Below is a small trained network, with its code and all its weights. Each question gives an input and a target symbol and asks what happens when units are switched off, that is, made to give their printed mean instead of their output.

import numpy as np


def w(rows, s, z=0):
    codes = np.array(rows[::2]) - 128.0
    scale = np.full(codes.shape[1], s)
    scale[-1] = z or s
    return codes * scale


def f(y):
    return y / 2 * (1 + np.tanh(0.7978845608 * (y + 0.044715 * y**3)))


def softmax(a):
    e = np.exp(a - a.max(-1, keepdims=True))
    return e / e.sum(-1, keepdims=True)


def log_softmax(a):
    a = a - a.max(-1, keepdims=True)
    return a - np.log(np.exp(a).sum(-1, keepdims=True))


def net(x, mask):
    ids = ['δθμξτω'.index(c) for c in x.split()]
    T = len(ids)
    res = E[ids] + P[:T]
    u = 0
    for l in range(3):
        q, k, v = (res @ M[l].T for M in (Q, K, V))
        z = softmax(np.where(np.tri(T) > 0, q @ k.T / 3**0.5, -1e9)) @ v
        res = res + np.where(mask[u], z, O[l][:, -1]) @ O[l][:, :-1]
        u += 1
        y = f(res @ A[l][:, :-1].T + A[l][:, -1])
        res = res + np.where(mask[u : u + 12], y, B[l][:, -1]) @ B[l][:, :-1]
        u += 12
    return log_softmax(res[-1] @ U[:, :-1].T + U[:, -1])


Q, K, V, O, A, B = {}, {}, {}, {}, {}, {}
E = w([
[107,104,61,165,37,169,180],'δ',
[138,181,134,92,190,211,206],'θ',
[174,34,121,127,213,169,94],'μ',
[194,126,175,149,86,210,108],'ξ',
[189,98,148,2,62,140,102],'τ',
[65,99,129,31,124,56,147],'ω',
],0.0057)
P = w([
[32,148,27,43,130,227,32],'0',
[158,204,73,108,115,103,88],'1',
[103,127,92,169,121,133,144],'2',
[83,37,167,11,122,194,175],'3',
[254,181,115,170,115,7,108],'4',
[151,116,201,224,135,61,178],'5',
[130,32,241,82,147,122,202],'6',
],0.0039)
Q[0] = w([
[119,231,171,65,251,145,83],'L0H1',
[71,147,24,160,94,109,3],'L0H1',
[167,8,139,164,146,105,8],'L0H1',
],0.012)
K[0] = w([
[83,71,2,197,39,137,137],'L0H1',
[45,206,39,103,207,207,82],'L0H1',
[143,241,97,88,94,151,240],'L0H1',
],0.012)
V[0] = w([
[187,168,101,114,136,3,81],'L0H1',
[126,146,130,116,126,91,89],'L0H1',
[241,138,103,170,146,103,220],'L0H1',
],0.0074)
O[0] = w([
[145,106,100,3,105,168,216,48],'L0H1',
[150,135,84,95,140,139,164,120],'L0H1',
[57,82,249,71,73,129,84,3],'L0H1',
],0.0046,0.0017)
A[0] = w([
[136,112,142,170,75,95,126,42],'L0N1',
[128,33,166,111,81,229,182,222],'L0N2',
[82,146,117,242,141,151,181,177],'L0N3',
[55,78,120,88,123,122,184,202],'L0N4',
[56,159,91,73,113,205,81,190],'L0N5',
[113,51,105,142,188,172,94,107],'L0N6',
[139,113,166,254,151,162,156,189],'L0N7',
[191,142,37,103,152,37,122,205],'L0N8',
[86,120,212,73,122,93,95,110],'L0N9',
[186,181,119,155,154,169,140,114],'L0N10',
[142,125,113,126,121,111,117,120],'L0N11',
[107,121,107,191,120,204,143,247],'L0N12',
],0.0084,0.0014)
B[0] = w([
[106,172,161,143,125,145,89,92],'L0N1',
[141,135,142,15,170,118,48,254],'L0N2',
[128,166,46,71,114,62,154,156],'L0N3',
[70,95,139,91,163,103,168,201],'L0N4',
[54,166,101,101,125,186,105,194],'L0N5',
[168,104,49,130,178,153,123,151],'L0N6',
[161,153,104,98,151,25,106,165],'L0N7',
[101,97,144,250,98,169,151,219],'L0N8',
[168,84,131,142,111,66,151,135],'L0N9',
[195,160,157,125,129,151,179,169],'L0N10',
[123,121,130,147,120,131,116,126],'L0N11',
[175,173,79,76,124,126,114,191],'L0N12',
],0.011,0.0021)
Q[1] = w([
[65,71,163,7,182,126,117],'L1H1',
[119,145,181,218,69,199,99],'L1H1',
[139,89,108,3,147,166,102],'L1H1',
],0.018)
K[1] = w([
[184,54,250,174,75,92,208],'L1H1',
[74,86,152,85,110,252,126],'L1H1',
[120,95,220,77,127,48,164],'L1H1',
],0.013)
V[1] = w([
[132,105,109,73,107,143,123],'L1H1',
[66,72,143,146,43,171,86],'L1H1',
[3,113,113,145,154,73,190],'L1H1',
],0.014)
O[1] = w([
[181,138,85,156,72,166,144,254],'L1H1',
[203,10,124,53,65,143,217,115],'L1H1',
[187,191,101,90,210,2,199,178],'L1H1',
],0.0073,0.0023)
A[1] = w([
[111,146,156,148,86,138,123,67],'L1N1',
[176,205,181,107,158,222,178,111],'L1N2',
[92,133,63,109,114,165,137,108],'L1N3',
[200,178,143,120,150,128,123,103],'L1N4',
[138,63,121,163,128,125,134,134],'L1N5',
[94,137,165,163,87,151,64,122],'L1N6',
[67,107,100,172,123,182,107,111],'L1N7',
[100,111,103,188,124,145,97,89],'L1N8',
[61,121,130,155,150,157,179,196],'L1N9',
[98,96,206,113,121,112,149,2],'L1N10',
[103,127,98,135,201,120,115,109],'L1N11',
[2,94,169,105,55,74,116,118],'L1N12',
],0.0072,0.0026)
B[1] = w([
[161,190,138,159,180,105,116,128],'L1N1',
[23,89,184,111,48,164,155,219],'L1N2',
[161,186,104,120,175,224,151,198],'L1N3',
[150,132,206,66,174,90,164,206],'L1N4',
[107,77,141,148,58,123,184,150],'L1N5',
[131,195,200,76,253,71,120,251],'L1N6',
[221,190,165,106,243,174,140,242],'L1N7',
[235,195,173,113,210,111,165,183],'L1N8',
[71,91,115,185,96,224,131,169],'L1N9',
[215,215,114,173,211,81,159,117],'L1N10',
[75,199,116,187,204,117,156,199],'L1N11',
[30,124,183,188,223,190,175,170],'L1N12',
],0.0059,0.0027)
Q[2] = w([
[98,144,95,251,123,128,194],'L2H1',
[180,244,97,126,108,119,77],'L2H1',
[32,107,52,31,202,118,48],'L2H1',
],0.013)
K[2] = w([
[125,190,75,92,222,112,193],'L2H1',
[97,161,54,143,116,119,12],'L2H1',
[140,82,234,165,138,7,74],'L2H1',
],0.013)
V[2] = w([
[244,125,216,102,106,73,48],'L2H1',
[215,8,37,250,253,115,90],'L2H1',
[37,68,255,188,195,184,212],'L2H1',
],0.0094)
O[2] = w([
[222,111,131,121,89,175,103,2],'L2H1',
[142,55,2,121,176,140,46,106],'L2H1',
[72,59,148,67,197,166,188,119],'L2H1',
],0.0097,0.0067)
A[2] = w([
[48,66,78,186,97,125,165,62],'L2N1',
[192,136,157,128,116,214,104,96],'L2N2',
[131,47,119,125,17,190,157,161],'L2N3',
[129,99,192,81,133,114,157,68],'L2N4',
[254,76,113,103,152,128,126,80],'L2N5',
[127,49,103,105,3,198,157,184],'L2N6',
[177,187,142,168,136,228,124,60],'L2N7',
[120,145,89,202,6,94,82,52],'L2N8',
[83,99,93,108,116,145,8,128],'L2N9',
[140,115,153,220,97,242,113,35],'L2N10',
[223,158,144,73,97,67,182,98],'L2N11',
[135,57,112,180,67,170,124,254],'L2N12',
],0.0068,0.0027)
B[2] = w([
[161,93,115,71,144,66,148,179],'L2N1',
[161,78,163,102,127,104,152,219],'L2N2',
[145,162,116,142,113,193,201,224],'L2N3',
[173,173,61,201,73,81,97,247],'L2N4',
[53,165,149,134,89,108,193,225],'L2N5',
[157,138,111,169,108,183,237,235],'L2N6',
[142,74,202,132,125,57,143,240],'L2N7',
[99,128,120,49,5,178,62,190],'L2N8',
[136,78,126,193,179,147,84,206],'L2N9',
[157,92,150,43,124,80,60,202],'L2N10',
[69,54,81,108,195,120,135,255],'L2N11',
[189,146,117,136,171,191,114,180],'L2N12',
],0.011,0.005)
U = w([
[145,147,73,137,33,158,65,91],'δ',
[87,251,191,246,157,159,125,221],'θ',
[169,78,72,226,164,197,58,114],'μ',
[212,73,190,112,107,129,96,7],'ξ',
[220,107,87,171,84,240,197,174],'τ',
[109,51,25,60,117,46,200,140],'ω',
],0.0023,0.0016)

Each question gives the input, a string of symbols that net reads in full, and the target symbol t.
The units are the heads (3 rows each of Q, K, V and O) and the neurons (one row each of A and B). Each row of codes is followed by its name. A weight is (code - 128) times the scale printed after its matrix; where a second scale follows, it is the last column's (O, A, B and U).
mask holds one flag per unit, layer by layer, with each layer's heads first. A switched-off unit (its flag False) gives its mean, the last column of its rows in O or B, instead of its output. The means were averaged over made-up inputs and are rounded, as every weight is.
A unit's drop is (log p(t) with every unit on - log p(t) with that unit switched off) / (log p(t) with every unit on - log p(t) with every unit switched off).
most important unit: the unit with the biggest drop
top k neurons: the k neurons with the biggest drops, biggest first
top k neurons in layer l: the k neurons of layer l with the biggest drops, biggest first
drop when u is switched off: that unit's drop, to one decimal
input τ δ θ ω δ, target τ: top neuron => L0N5
input δ ω θ μ θ, target δ: top 2 neurons => L2N8; L0N12
input ω ω μ θ μ ω, target μ: top 2 neurons => L0N5; L0N10
input μ ω μ μ, target ω: top 2 neurons => L0N8; L0N2
input τ δ δ δ, target δ: top 4 neurons => L2N8; L0N3; L0N7; L1N12
input ω μ ξ μ ω, target ω: top 3 neurons in layer 0 => L0N8; L0N5; L0N2
input ω ω τ ξ θ ξ τ, target τ: top 2 neurons => L0N9; L0N12
input δ θ ω τ θ δ δ, target θ: top 2 neurons => L0N10; L0N7
input τ ξ θ τ ω, target τ: top 2 neurons => L0N8; L0N5
input δ θ δ θ μ, target δ: top 3 neurons => L2N8; L0N12; L0N3
input ω δ ω, target δ: top 2 neurons => L0N5; L0N2
input ω μ ω, target μ: top 2 neurons in layer 2 => L2N9; L2N12
input μ μ θ δ, target μ: top 2 neurons => L0N5; L2N9
input ω τ ω θ, target ω: top 3 neurons => L0N8; L0N2; L0N4
input ω ξ δ δ, target ξ: most important unit => L1H1
input δ τ ξ, target ξ: top 3 neurons in layer 0 => L0N8; L0N7; L0N4
input δ δ ξ θ μ ω, target ω: top 4 neurons => L1N12; L0N12; L0N2; L2N1
input ξ θ ξ μ θ, target ξ: top 3 neurons in layer 0 => L0N12; L0N4; L0N8
input ω τ θ μ, target τ: top 2 neurons => L0N8; L2N6
input ω θ δ ω τ, target ω: top neuron => L0N5
input ξ θ μ θ τ, target ξ: top 3 neurons in layer 2 => L2N10; L2N7; L2N2
input τ δ ω ω θ δ θ, target θ: top 2 neurons in layer 0 => L0N5; L0N10
input θ τ μ τ τ μ ξ, target τ: top 4 neurons in layer 0 => L0N2; L0N8; L0N6; L0N12
input τ μ ξ θ θ, target τ: top 2 neurons in layer 0 => L0N5; L0N2
input ω ω ξ ξ, target ω: top 2 neurons in layer 2 => L2N11; L2N5
input θ ξ ξ ξ ξ, target θ: drop when L0N5 is switched off => 0.1
input δ μ μ δ, target μ: most important unit => L2H1
input μ ω μ, target ω: drop when L1N6 is switched off => 0.1
input μ τ τ δ, target τ: drop when L2N9 is switched off => 0.0
input ξ ξ δ μ, target ξ: drop when L2N2 is switched off => 0.1
